Below is a small trained network, with its code and all its weights. Each question gives an input and a target symbol and asks what happens when units are switched off, that is, made to give their printed mean instead of their output.

import numpy as np


def w(rows, s, z=0):
    codes = np.array(rows[::2]) - 128.0
    scale = np.full(codes.shape[1], s)
    scale[-1] = z or s
    return codes * scale


def norm(h):
    return h / np.sqrt((h * h).mean(-1, keepdims=True) + 1e-5)


def f(y):
    return y / 2 * (1 + np.tanh(0.7978845608 * (y + 0.044715 * y**3)))


def softmax(a):
    e = np.exp(a - a.max(-1, keepdims=True))
    return e / e.sum(-1, keepdims=True)


def log_softmax(a):
    a = a - a.max(-1, keepdims=True)
    return a - np.log(np.exp(a).sum(-1, keepdims=True))


def net(x, mask):
    ids = ['γδεστφω'.index(c) for c in x.split()]
    T = len(ids)
    res = E[ids] + P[:T]
    r = norm(res)
    for j in range(3):
        rows = slice(2 * j, 2 * j + 2)
        q, k, v = (r @ M[0][rows].T for M in (Q, K, V))
        z = softmax(np.where(np.tri(T) > 0, q @ k.T / 2**0.5, -1e9)) @ v
        o = O[0][rows]
        res = res + np.where(mask[j], z, o[:, -1]) @ o[:, :-1]
    y = f(norm(res) @ A[0][:, :-1].T + A[0][:, -1])
    res = res + np.where(mask[3:15], y, B[0][:, -1]) @ B[0][:, :-1]
    return log_softmax(norm(res)[-1] @ U[:, :-1].T + U[:, -1])


Q, K, V, O, A, B = {}, {}, {}, {}, {}, {}
E = w([
[198,123,159,171],'γ',
[244,228,195,10],'δ',
[109,91,50,109],'ε',
[191,158,213,118],'σ',
[60,149,121,164],'τ',
[60,74,159,164],'φ',
[91,253,117,216],'ω',
],0.014)
P = w([
[46,113,15,44],'0',
[88,130,163,232],'1',
[113,126,176,227],'2',
[115,123,173,231],'3',
[118,123,178,232],'4',
[113,118,185,240],'5',
[116,126,172,242],'6',
[112,125,177,243],'7',
[112,123,171,249],'8',
[108,121,171,254],'9',
[107,125,175,249],'10',
],0.0055)
Q[0] = w([
[99,80,150,108],'head 0',
[35,39,70,134],'head 0',
[102,59,109,197],'head 1',
[89,133,134,36],'head 1',
[8,192,125,168],'head 2',
[191,99,91,69],'head 2',
],0.018)
K[0] = w([
[171,159,170,146],'head 0',
[189,84,112,207],'head 0',
[61,142,123,59],'head 1',
[163,66,117,158],'head 1',
[172,94,145,252],'head 2',
[95,138,156,53],'head 2',
],0.018)
V[0] = w([
[68,73,121,10],'head 0',
[34,169,221,119],'head 0',
[95,218,180,114],'head 1',
[159,68,185,162],'head 1',
[93,136,56,95],'head 2',
[176,14,79,132],'head 2',
],0.011)
O[0] = w([
[132,88,110,65,6],'head 0',
[97,80,254,147,103],'head 0',
[171,152,177,150,254],'head 1',
[134,84,109,230,40],'head 1',
[173,135,244,139,30],'head 2',
[183,75,115,196,102],'head 2',
],0.0098,0.0031)
A[0] = w([
[49,98,48,77,138],'neuron 0',
[224,85,77,133,122],'neuron 1',
[126,166,153,94,114],'neuron 2',
[66,153,73,173,72],'neuron 3',
[103,137,193,70,162],'neuron 4',
[11,151,22,62,143],'neuron 5',
[43,61,64,53,126],'neuron 6',
[47,165,107,193,3],'neuron 7',
[142,135,134,194,72],'neuron 8',
[189,154,102,160,137],'neuron 9',
[32,51,156,197,187],'neuron 10',
[75,126,108,49,192],'neuron 11',
],0.011,0.0048)
B[0] = w([
[155,103,206,169,185],'neuron 0',
[2,112,223,201,162],'neuron 1',
[96,104,103,146,151],'neuron 2',
[78,122,149,47,210],'neuron 3',
[146,100,58,127,205],'neuron 4',
[106,69,191,143,254],'neuron 5',
[147,159,211,221,160],'neuron 6',
[41,127,139,82,194],'neuron 7',
[169,172,86,98,154],'neuron 8',
[188,100,131,112,179],'neuron 9',
[203,84,25,63,228],'neuron 10',
[172,143,99,197,167],'neuron 11',
],0.0097,0.0056)
U = w([
[149,141,53,249,71],'γ',
[154,167,123,75,216],'δ',
[87,70,167,197,166],'ε',
[164,125,64,141,142],'σ',
[96,86,197,57,2],'τ',
[140,14,99,107,156],'φ',
[93,210,169,129,136],'ω',
],0.019,0.0065)

Each question gives the input, a string of symbols that net reads in full, and the target symbol t.
The units are the heads (2 rows each of Q, K, V and O) and the neurons (one row each of A and B). Each row of codes is followed by its name. A weight is (code - 128) times the scale printed after its matrix; where a second scale follows, it is the last column's (O, A, B and U).
mask holds one flag per unit, heads first, then neurons. A switched-off unit (its flag False) gives its mean, the last column of its rows in O or B, instead of its output. The means were averaged over made-up inputs and are rounded, as every weight is.
A unit's drop is (log p(t) with every unit on - log p(t) with that unit switched off) / (log p(t) with every unit on - log p(t) with every unit switched off).
The circuit of an input: a set's keep is (log p(t) with only the set's units on - log p(t) with every unit switched off) / (log p(t) with every unit on - log p(t) with every unit switched off). Starting from the 12 units with the biggest drops (on a tie, the unit counted first), units are removed one at a time, each time the one whose removal leaves the highest keep (on an exact tie, the one counted first), for as long as the keep stays at least 0.8.
units of the circuit, in order: the units of the circuit, biggest drop first
unit that matters most: the unit with the biggest drop
k most important neurons: the k neurons with the biggest drops, biggest first
which heads matter: for each layer, one digit per head in row order, 1 if its drop is at least 0.15 and else 0, layers parted by /
input γ ε γ ε σ γ, target γ: 4 most important neurons -> (neuron 5; neuron 3; neuron 8; neuron 7)
input γ δ σ δ ε ε ε δ, target γ: which heads matter -> 011
input φ φ σ τ, target φ: which heads matter -> 100
input ω δ ε ω γ δ, target ω: which heads matter -> 111
input τ ε γ δ, target τ: units of the circuit, in order -> (head 0)
input γ γ δ τ δ δ γ σ, target γ: units of the circuit, in order -> (neuron 3; head 1)
input φ ε γ, target φ: units of the circuit, in order -> (head 0; head 1)
input σ ε σ τ ω ε σ ε γ δ, target σ: 2 most important neurons -> (neuron 4; neuron 5)
input φ ω ε φ σ, target φ: units of the circuit, in order -> (head 0; neuron 4)
input ω ω γ γ ω σ σ, target ω: units of the circuit, in order -> (head 2; neuron 10)
input ε ω γ ε ε φ σ ε, target ε: which heads matter -> 010
input τ ε γ γ φ φ φ, target φ: 2 most important neurons -> (neuron 10; neuron 1)
input ω ε γ δ τ, target ω: which heads matter -> 110
input γ φ γ γ σ ω σ τ τ, target γ: unit that matters most -> head 0
input τ σ γ ε ε, target τ: units of the circuit, in order -> (head 1; neuron 5)
input δ φ γ δ ω δ δ δ τ ε σ, target δ: units of the circuit, in order -> (neuron 1; neuron 5)
input φ σ γ ω, target φ: units of the circuit, in order -> (head 0; neuron 10)
input ε τ σ ε γ τ ω ω, target ε: 3 most important neurons -> (neuron 5; neuron 0; neuron 10)
input ω γ ε, target ω: units of the circuit, in order -> (head 0; head 1)
input φ φ τ σ γ ε φ φ τ τ ω, target φ: units of the circuit, in order -> (head 2; head 0; neuron 10)
input σ τ δ ω γ γ φ γ, target σ: which heads matter -> 101
input ε φ ω φ φ, target φ: unit that matters most -> neuron 10
input γ δ δ ω ω φ τ, target γ: which heads matter -> 101
input δ τ δ γ σ, target δ: 4 most important neurons -> (neuron 1; neuron 5; neuron 4; neuron 0)
